Below are the code and all the weights of a small trained network. Each question names an input and a class and asks about switching units off, where a switched-off unit gives its printed mean instead of its output.

import numpy as np


def w(rows, s, z=0):
    codes = np.array(rows[::2]) - 128.0
    scale = np.full(codes.shape[1], s)
    scale[-1] = z or s
    return codes * scale


def norm(h):
    return h / np.sqrt((h * h).mean(-1, keepdims=True) + 1e-5)


def f(y):
    return y / 2 * (1 + np.tanh(0.7978845608 * (y + 0.044715 * y**3)))


def log_softmax(a):
    a = a - a.max(-1, keepdims=True)
    return a - np.log(np.exp(a).sum(-1, keepdims=True))


def net(x, mask):
    res = np.array(x, float).reshape(1, 2) / 4 @ E
    u = 0
    for l in range(2):
        y = f(norm(res) @ A[l][:, :-1].T + A[l][:, -1])
        res = res + np.where(mask[u : u + 9], y, B[l][:, -1]) @ B[l][:, :-1]
        u += 9
    return log_softmax(norm(res)[-1] @ U[:, :-1].T + U[:, -1])


A, B = {}, {}
E = w([
[226,40,172,172,171,129,145,134,166],'x0',
[124,135,165,102,253,173,80,91,86],'x1',
],0.0056)
A[0] = w([
[123,142,159,154,138,81,172,62,142,93],'L0N0',
[165,207,229,51,200,158,70,63,105,123],'L0N1',
[138,66,211,197,148,169,130,210,141,160],'L0N2',
[43,251,7,86,80,202,85,98,73,218],'L0N3',
[57,26,176,66,90,132,77,171,141,116],'L0N4',
[114,146,168,129,247,164,8,39,204,250],'L0N5',
[137,153,74,192,41,19,171,208,172,124],'L0N6',
[44,165,72,96,136,180,195,84,121,100],'L0N7',
[235,47,112,133,159,157,163,161,88,98],'L0N8',
],0.0029,0.0014)
B[0] = w([
[154,207,136,175,96,231,40,172,182,123],'L0N0',
[94,58,14,137,82,100,119,75,213,190],'L0N1',
[58,148,226,98,52,192,236,129,89,176],'L0N2',
[166,50,185,121,164,151,218,191,150,255],'L0N3',
[138,83,45,117,146,148,115,151,110,126],'L0N4',
[132,141,166,102,18,74,161,120,227,224],'L0N5',
[59,43,151,136,108,60,44,2,233,200],'L0N6',
[121,159,149,175,160,193,133,122,197,152],'L0N7',
[121,114,109,65,80,234,222,196,54,177],'L0N8',
],0.0027,0.0039)
A[1] = w([
[137,118,162,80,206,167,113,110,100,137],'L1N0',
[136,151,135,109,49,161,207,183,176,176],'L1N1',
[93,58,193,153,140,109,135,73,224,190],'L1N2',
[187,193,129,109,222,123,3,17,92,109],'L1N3',
[230,116,138,225,159,138,96,133,139,153],'L1N4',
[114,131,152,110,183,178,54,28,70,90],'L1N5',
[130,109,157,96,183,144,132,30,76,9],'L1N6',
[81,245,86,108,123,128,120,201,4,81],'L1N7',
[19,199,96,114,83,136,96,87,127,204],'L1N8',
],0.0048,0.0016)
B[1] = w([
[109,127,43,143,41,90,113,125,152,183],'L1N0',
[95,140,87,143,172,94,41,71,147,226],'L1N1',
[104,183,101,109,172,162,125,146,79,253],'L1N2',
[115,159,65,164,49,53,133,122,142,178],'L1N3',
[120,250,165,84,103,114,148,199,54,174],'L1N4',
[98,109,84,145,13,54,70,67,164,171],'L1N5',
[76,73,140,224,75,80,129,150,182,154],'L1N6',
[254,85,240,133,225,174,226,214,133,179],'L1N7',
[246,93,194,145,154,169,154,162,75,232],'L1N8',
],0.0048,0.0047)
U = w([
[108,122,58,197,32,35,106,87,160,228],'0',
[228,143,203,137,176,193,234,210,82,131],'1',
[35,175,61,90,255,206,95,85,108,2],'2',
],0.0082,0.0012)

Each question gives the input, the list of numbers given to net, and the class t.
The units are the neurons (one row each of A and B). Each row of codes is followed by its name. A weight is (code - 128) times the scale printed after its matrix; where a second scale follows, it is the last column's (A, B and U).
mask holds one flag per neuron, layer by layer. A switched-off neuron (its flag False) gives its mean, the last column of its row in B, instead of its output. The means were averaged over made-up inputs and are rounded, as every weight is.
A unit's drop is (log p(t) with every unit on - log p(t) with that unit switched off) / (log p(t) with every unit on - log p(t) with every unit switched off).
unit that matters most: the unit with the biggest drop
k most important neurons: the k neurons with the biggest drops, biggest first
k most important neurons of layer l: the k neurons of layer l with the biggest drops, biggest first
drop of u: that unit's drop, to one decimal
input [-1,0], class 2: 2 most important neurons : (L1N8; L1N7)
input [1,0], class 2: 3 most important neurons : (L1N1; L1N8; L1N5)
input [-4,-1], class 1: unit that matters most : L0N5
input [-7,6], class 1: 3 most important neurons : (L1N7; L0N6; L1N8)
input [-6,-5], class 1: 4 most important neurons : (L1N8; L0N5; L0N1; L1N5)
input [1,-3], class 2: 3 most important neurons of layer 1 : (L1N2; L1N5; L1N3)
input [0,-3], class 2: 2 most important neurons : (L1N2; L0N6)
input [0,2], class 2: 2 most important neurons : (L0N5; L1N7)
input [3,3], class 2: 4 most important neurons : (L0N5; L1N8; L1N7; L1N2)
input [-1,-3], class 2: 2 most important neurons of layer 0 : (L0N6; L0N5)
input [3,1], class 2: drop of L1N1 : 0.5
input [-6,7], class 0: drop of L1N5 : 0.6
input [-7,5], class 1: drop of L1N7 : 0.9
input [-2,-1], class 2: unit that matters most : L0N3
